[[ -6.0  -6.0]
 [  5.1  70.0]
 [-20.6  -1.4]
 [ 60.4  35.1]
 [-27.2 -37.3]]
->
[[-37.3 -27.2]
 [ 35.1  60.4]
 [ -1.4 -20.6]
 [ 70.0   5.1]
 [ -6.0  -6.0]]

[[-22.0  25.1 -18.4 -30.1  46.5 -51.1  59.9]
 [ -3.6  40.3  35.8 -13.4  24.4  30.6  28.7]]
->
[[ 28.7  30.6  24.4 -13.4  35.8  40.3  -3.6]
 [ 59.9 -51.1  46.5 -30.1 -18.4  25.1 -22.0]]

[[ 41.2  -1.1 -23.7 -23.9]
 [-14.8 -38.9  -6.3 -11.7]
 [ 21.6   8.4 -17.9  42.0]
 [-29.9  -0.3   0.4 -14.7]
 [-13.2 -24.6  11.7  21.1]
 [ 61.0 -10.4   5.1   2.2]
 [ 10.2  -3.6   8.2 -16.3]
 [  4.2   7.7  -6.7  21.3]
 [-51.6  15.4 -14.4 -49.0]
 [ 40.3 -23.0 -36.3  33.5]]
->
[[ 33.5 -36.3 -23.0  40.3]
 [-49.0 -14.4  15.4 -51.6]
 [ 21.3  -6.7   7.7   4.2]
 [-16.3   8.2  -3.6  10.2]
 [  2.2   5.1 -10.4  61.0]
 [ 21.1  11.7 -24.6 -13.2]
 [-14.7   0.4  -0.3 -29.9]
 [ 42.0 -17.9   8.4  21.6]
 [-11.7  -6.3 -38.9 -14.8]
 [-23.9 -23.7  -1.1  41.2]]

[[-53.1  28.7  29.2 -63.1 -33.7  35.9 -35.7  19.4]
 [-49.7 -41.6 -55.0  50.7  30.8  39.6 -32.6   5.6]
 [ 27.1 -13.8  53.7 -13.8 -16.6  -2.2 -39.3 -20.2]
 [-38.8   4.6   0.6 -35.3  41.2 -41.8  35.5  44.4]
 [  2.6  -1.7 -44.9 -27.2  38.8  49.1   2.2 -63.8]
 [  5.0  56.9  32.1  42.6 -22.1 -34.3 -25.6 -65.5]
 [-21.6 -66.1   5.6  36.9  41.1   2.9  14.0 -21.3]
 [-29.9  -9.2  35.6 -43.0  15.2  58.4   9.2   4.0]
 [  3.7 -61.4  65.2  62.0  -9.5  12.2 -64.0  57.3]
 [-27.1  55.9  14.4  30.7 -21.8  25.9  13.8  -0.6]
 [-48.3  23.5  63.4  59.1  -1.9  21.5   3.5   5.3]
 [-15.3  47.6  27.2 -49.0  39.2 -35.0  32.3  12.1]]
->
[[ 12.1  32.3 -35.0  39.2 -49.0  27.2  47.6 -15.3]
 [  5.3   3.5  21.5  -1.9  59.1  63.4  23.5 -48.3]
 [ -0.6  13.8  25.9 -21.8  30.7  14.4  55.9 -27.1]
 [ 57.3 -64.0  12.2  -9.5  62.0  65.2 -61.4   3.7]
 [  4.0   9.2  58.4  15.2 -43.0  35.6  -9.2 -29.9]
 [-21.3  14.0   2.9  41.1  36.9   5.6 -66.1 -21.6]
 [-65.5 -25.6 -34.3 -22.1  42.6  32.1  56.9   5.0]
 [-63.8   2.2  49.1  38.8 -27.2 -44.9  -1.7   2.6]
 [ 44.4  35.5 -41.8  41.2 -35.3   0.6   4.6 -38.8]
 [-20.2 -39.3  -2.2 -16.6 -13.8  53.7 -13.8  27.1]
 [  5.6 -32.6  39.6  30.8  50.7 -55.0 -41.6 -49.7]
 [ 19.4 -35.7  35.9 -33.7 -63.1  29.2  28.7 -53.1]]

[[ -7.0  -9.8 -23.6]
 [-12.2 -16.7 -61.5]
 [-11.1  -5.0  38.3]
 [ -7.5 -18.1  34.4]]
->
[[ 34.4 -18.1  -7.5]
 [ 38.3  -5.0 -11.1]
 [-61.5 -16.7 -12.2]
 [-23.6  -9.8  -7.0]]

[[  2.2   1.9  -1.6   2.1  -1.8  -0.5]
 [-11.1  59.7   8.5 -17.8  15.1 -22.4]
 [  0.1   0.5   1.7   0.4  -1.5  -0.5]
 [  2.4  -0.8   8.7   0.6  17.2  17.7]]
->
[[ 17.7  17.2   0.6   8.7  -0.8   2.4]
 [ -0.5  -1.5   0.4   1.7   0.5   0.1]
 [-22.4  15.1 -17.8   8.5  59.7 -11.1]
 [ -0.5  -1.8   2.1  -1.6   1.9   2.2]]

[[-18.6 -19.6  -0.8 -17.0 -21.8  -0.2   9.8  -4.6]
 [-45.6  20.3  27.6 -15.2   1.7  50.5  41.9  -2.5]
 [  0.2  29.8  41.8 -10.2  37.4  20.7  24.3 -16.7]
 [-22.2 -11.7   1.5 -20.6 -33.1  30.0  29.6  -8.0]
 [-67.1  22.9   5.9  43.4  10.8 -12.9 -13.2  24.8]
 [ 28.4 -45.5  15.6 -22.4 -54.2  33.3 -46.5 -39.4]]
->
[[-39.4 -46.5  33.3 -54.2 -22.4  15.6 -45.5  28.4]
 [ 24.8 -13.2 -12.9  10.8  43.4   5.9  22.9 -67.1]
 [ -8.0  29.6  30.0 -33.1 -20.6   1.5 -11.7 -22.2]
 [-16.7  24.3  20.7  37.4 -10.2  41.8  29.8   0.2]
 [ -2.5  41.9  50.5   1.7 -15.2  27.6  20.3 -45.6]
 [ -4.6   9.8  -0.2 -21.8 -17.0  -0.8 -19.6 -18.6]]
